Below are the code and all the weights of a small trained network. Each question names an input and a class and asks about switching units off, where a switched-off unit gives its printed mean instead of its output.

import numpy as np


def w(rows, s, z=0):
    codes = np.array(rows[::2]) - 128.0
    scale = np.full(codes.shape[1], s)
    scale[-1] = z or s
    return codes * scale


def norm(h):
    return h / np.sqrt((h * h).mean(-1, keepdims=True) + 1e-5)


def f(y):
    return np.maximum(y, 0)


def log_softmax(a):
    a = a - a.max(-1, keepdims=True)
    return a - np.log(np.exp(a).sum(-1, keepdims=True))


def net(x, mask):
    res = np.array(x, float).reshape(1, 6) / 4 @ E
    u = 0
    for l in range(3):
        y = f(norm(res) @ A[l][:, :-1].T + A[l][:, -1])
        res = res + np.where(mask[u : u + 10], y, B[l][:, -1]) @ B[l][:, :-1]
        u += 10
    return log_softmax(norm(res)[-1] @ U[:, :-1].T + U[:, -1])


A, B = {}, {}
E = w([
[154,171,219,154,122,116,69,138,200],'x0',
[122,145,107,95,120,11,183,188,190],'x1',
[122,127,162,172,59,52,131,163,145],'x2',
[166,154,207,199,159,207,171,136,81],'x3',
[2,107,201,191,146,83,130,109,169],'x4',
[118,119,30,228,176,128,84,189,149],'x5',
],0.0042)
A[0] = w([
[164,144,164,27,115,147,132,63,1,111],'L0N0',
[220,185,99,136,105,73,93,184,168,107],'L0N1',
[200,163,43,127,171,69,119,129,100,137],'L0N2',
[81,50,143,121,62,155,73,115,110,153],'L0N3',
[113,56,124,130,111,139,139,73,66,174],'L0N4',
[147,118,69,101,85,80,174,172,144,111],'L0N5',
[85,155,166,115,113,100,151,96,150,194],'L0N6',
[76,171,67,138,93,85,156,168,139,46],'L0N7',
[55,133,119,123,178,105,113,162,191,58],'L0N8',
[151,111,235,137,119,94,105,69,132,5],'L0N9',
],0.005,0.0026)
B[0] = w([
[135,95,127,23,241,146,129,65,240,252],'L0N0',
[187,183,86,3,118,166,81,216,176,202],'L0N1',
[141,196,196,143,33,126,149,172,157,209],'L0N2',
[74,237,102,105,97,131,177,159,139,183],'L0N3',
[53,170,105,119,213,162,78,213,139,204],'L0N4',
[165,104,60,108,5,66,152,137,93,197],'L0N5',
[169,133,53,116,105,156,82,131,114,197],'L0N6',
[124,121,110,117,167,98,141,83,83,168],'L0N7',
[180,159,114,207,168,147,159,32,101,169],'L0N8',
[75,217,163,169,27,182,163,50,149,166],'L0N9',
],0.0043)
A[1] = w([
[136,196,119,127,162,121,191,161,169,167],'L1N0',
[174,167,161,199,145,109,137,243,140,149],'L1N1',
[133,176,141,59,127,32,92,90,206,246],'L1N2',
[150,182,105,87,96,130,83,208,138,107],'L1N3',
[183,124,72,108,223,146,103,135,108,125],'L1N4',
[102,137,154,213,216,65,144,29,149,112],'L1N5',
[89,137,108,166,106,63,79,240,112,164],'L1N6',
[127,137,253,141,38,109,68,52,80,67],'L1N7',
[175,123,80,127,95,137,65,96,86,95],'L1N8',
[126,93,72,140,109,14,190,109,79,7],'L1N9',
],0.0046,0.0017)
B[1] = w([
[120,51,116,156,83,135,60,45,132,193],'L1N0',
[68,125,157,73,164,131,1,155,152,193],'L1N1',
[127,106,94,213,127,218,178,188,74,253],'L1N2',
[148,149,126,143,145,128,82,161,160,207],'L1N3',
[100,119,200,173,97,82,183,150,135,210],'L1N4',
[183,178,47,125,129,109,144,52,176,171],'L1N5',
[166,87,226,57,142,144,155,101,89,197],'L1N6',
[43,168,167,177,83,143,233,203,212,168],'L1N7',
[120,111,167,106,136,98,204,133,171,159],'L1N8',
[73,103,144,125,172,82,208,162,26,172],'L1N9',
],0.0043,0.0045)
A[2] = w([
[123,178,199,144,64,117,145,116,150,114],'L2N0',
[165,94,174,57,171,154,159,73,129,2],'L2N1',
[72,121,79,128,143,71,114,83,144,252],'L2N2',
[98,57,104,106,125,44,146,135,48,64],'L2N3',
[107,103,128,89,157,192,135,127,93,121],'L2N4',
[122,133,83,219,185,135,135,88,103,132],'L2N5',
[98,2,117,110,122,76,182,122,81,90],'L2N6',
[120,163,117,62,102,162,120,151,131,158],'L2N7',
[134,117,173,128,178,202,134,152,57,107],'L2N8',
[74,170,149,178,197,185,208,131,51,109],'L2N9',
],0.0069,0.0024)
B[2] = w([
[40,131,67,159,117,210,194,90,195,191],'L2N0',
[223,49,255,85,112,192,251,4,33,209],'L2N1',
[145,179,187,80,184,111,94,119,126,205],'L2N2',
[89,221,221,176,182,87,216,189,94,197],'L2N3',
[108,97,171,154,90,125,93,119,48,222],'L2N4',
[180,70,85,123,125,45,117,82,179,195],'L2N5',
[155,166,222,235,142,120,140,158,127,198],'L2N6',
[76,122,128,105,146,97,152,76,82,234],'L2N7',
[94,41,108,170,61,95,140,143,55,223],'L2N8',
[174,102,61,125,89,124,113,158,140,255],'L2N9',
],0.0059,0.0048)
U = w([
[28,207,144,192,62,211,179,81,244,151],'0',
[161,174,180,143,156,177,13,207,181,122],'1',
[27,168,108,57,176,116,85,81,75,4],'2',
[139,25,45,217,92,133,92,130,69,104],'3',
[105,213,192,159,163,29,232,189,81,180],'4',
[198,183,27,6,41,98,148,191,159,126],'5',
[158,127,104,165,229,46,83,16,216,125],'6',
[155,69,207,64,112,203,209,9,51,167],'7',
],0.011,0.0026)

Each question gives the input, the list of numbers given to net, and the class t.
The units are the neurons (one row each of A and B). Each row of codes is followed by its name. A weight is (code - 128) times the scale printed after its matrix; where a second scale follows, it is the last column's (A, B and U).
mask holds one flag per neuron, layer by layer. A switched-off neuron (its flag False) gives its mean, the last column of its row in B, instead of its output. The means were averaged over made-up inputs and are rounded, as every weight is.
A unit's drop is (log p(t) with every unit on - log p(t) with that unit switched off) / (log p(t) with every unit on - log p(t) with every unit switched off).
The circuit of an input: a set's keep is (log p(t) with only the set's units on - log p(t) with every unit switched off) / (log p(t) with every unit on - log p(t) with every unit switched off). Starting from the 12 units with the biggest drops (on a tie, the unit counted first), units are removed one at a time, each time the one whose removal leaves the highest keep (on an exact tie, the one counted first), for as long as the keep stays at least 0.8.
circuit, biggest first: the units of the circuit, biggest drop first
top k neurons: the k neurons with the biggest drops, biggest first
k most important neurons of layer l: the k neurons of layer l with the biggest drops, biggest first
input [3,2,8,-1,-3,-2], class 5: circuit, biggest first -> [L0N1]
input [5,-1,-7,3,-8,4], class 1: circuit, biggest first -> [L0N2, L2N1]
input [-3,-6,0,-8,-1,-2], class 2: circuit, biggest first -> [L0N4, L2N1]
input [-8,6,-7,6,5,7], class 6: circuit, biggest first -> [L2N5, L1N2, L1N0]
input [7,-3,-8,-6,2,-2], class 0: circuit, biggest first -> [L1N6, L2N1, L1N2]
input [-7,-8,6,-1,0,-1], class 2: 2 most important neurons of layer 2 -> [L2N1, L2N2]
input [5,-6,-1,8,-8,6], class 3: circuit, biggest first -> [L2N8, L2N1]
input [-3,3,-2,2,4,3], class 6: circuit, biggest first -> [L0N8, L2N5]
input [7,-8,0,-7,5,5], class 6: top 4 neurons -> [L0N2, L2N5, L0N8, L1N5]
input [-1,-1,4,-5,8,7], class 6: top 4 neurons -> [L0N8, L1N5, L2N5, L0N5]
input [7,8,-8,3,-4,3], class 1: circuit, biggest first -> [L1N1, L1N0]
input [-4,8,7,-7,-2,3], class 4: circuit, biggest first -> [L2N3, L1N9]
input [-8,-6,0,-6,-7,8], class 5: circuit, biggest first -> [L0N2, L1N2, L2N8]
input [6,4,-5,6,1,5], class 1: circuit, biggest first -> [L1N1]
input [-2,-5,3,0,-8,6], class 5: circuit, biggest first -> [L1N2, L0N2, L0N1]
input [-5,-1,1,-8,-3,-5], class 4: top 4 neurons -> [L0N5, L2N3, L0N1, L2N6]
input [0,-2,3,3,8,3], class 6: circuit, biggest first -> [L2N5, L1N5]
input [-5,3,-4,-8,-4,7], class 4: top 2 neurons -> [L2N3, L1N9]
input [-6,-4,-1,-6,3,-1], class 2: top 2 neurons -> [L0N4, L0N3]
input [4,2,2,3,-5,-2], class 5: circuit, biggest first -> [L0N1]
input [1,1,2,-5,3,8], class 4: top 4 neurons -> [L0N0, L1N9, L1N6, L2N3]
input [-7,6,3,2,-6,-4], class 4: 3 most important neurons of layer 2 -> [L2N3, L2N6, L2N9]
input [-6,-2,4,-2,-7,6], class 5: top 3 neurons -> [L0N2, L0N1, L1N3]
input [0,-6,1,-5,4,-7], class 0: top 2 neurons -> [L0N9, L0N3]
input [1,4,-6,-3,-2,-2], class 5: top 4 neurons -> [L1N6, L0N5, L2N1, L0N2]
input [3,-6,4,-3,6,5], class 6: 2 most important neurons of layer 0 -> [L0N2, L0N8]
input [5,3,2,1,-5,0], class 5: circuit, biggest first -> [L0N1]
input [-1,6,-8,-3,0,6], class 4: top 3 neurons -> [L0N5, L0N0, L1N9]
input [-7,-6,1,-7,-1,3], class 4: top 2 neurons -> [L0N1, L2N3]
input [-1,-3,2,7,3,7], class 3: top 2 neurons -> [L0N0, L2N8]
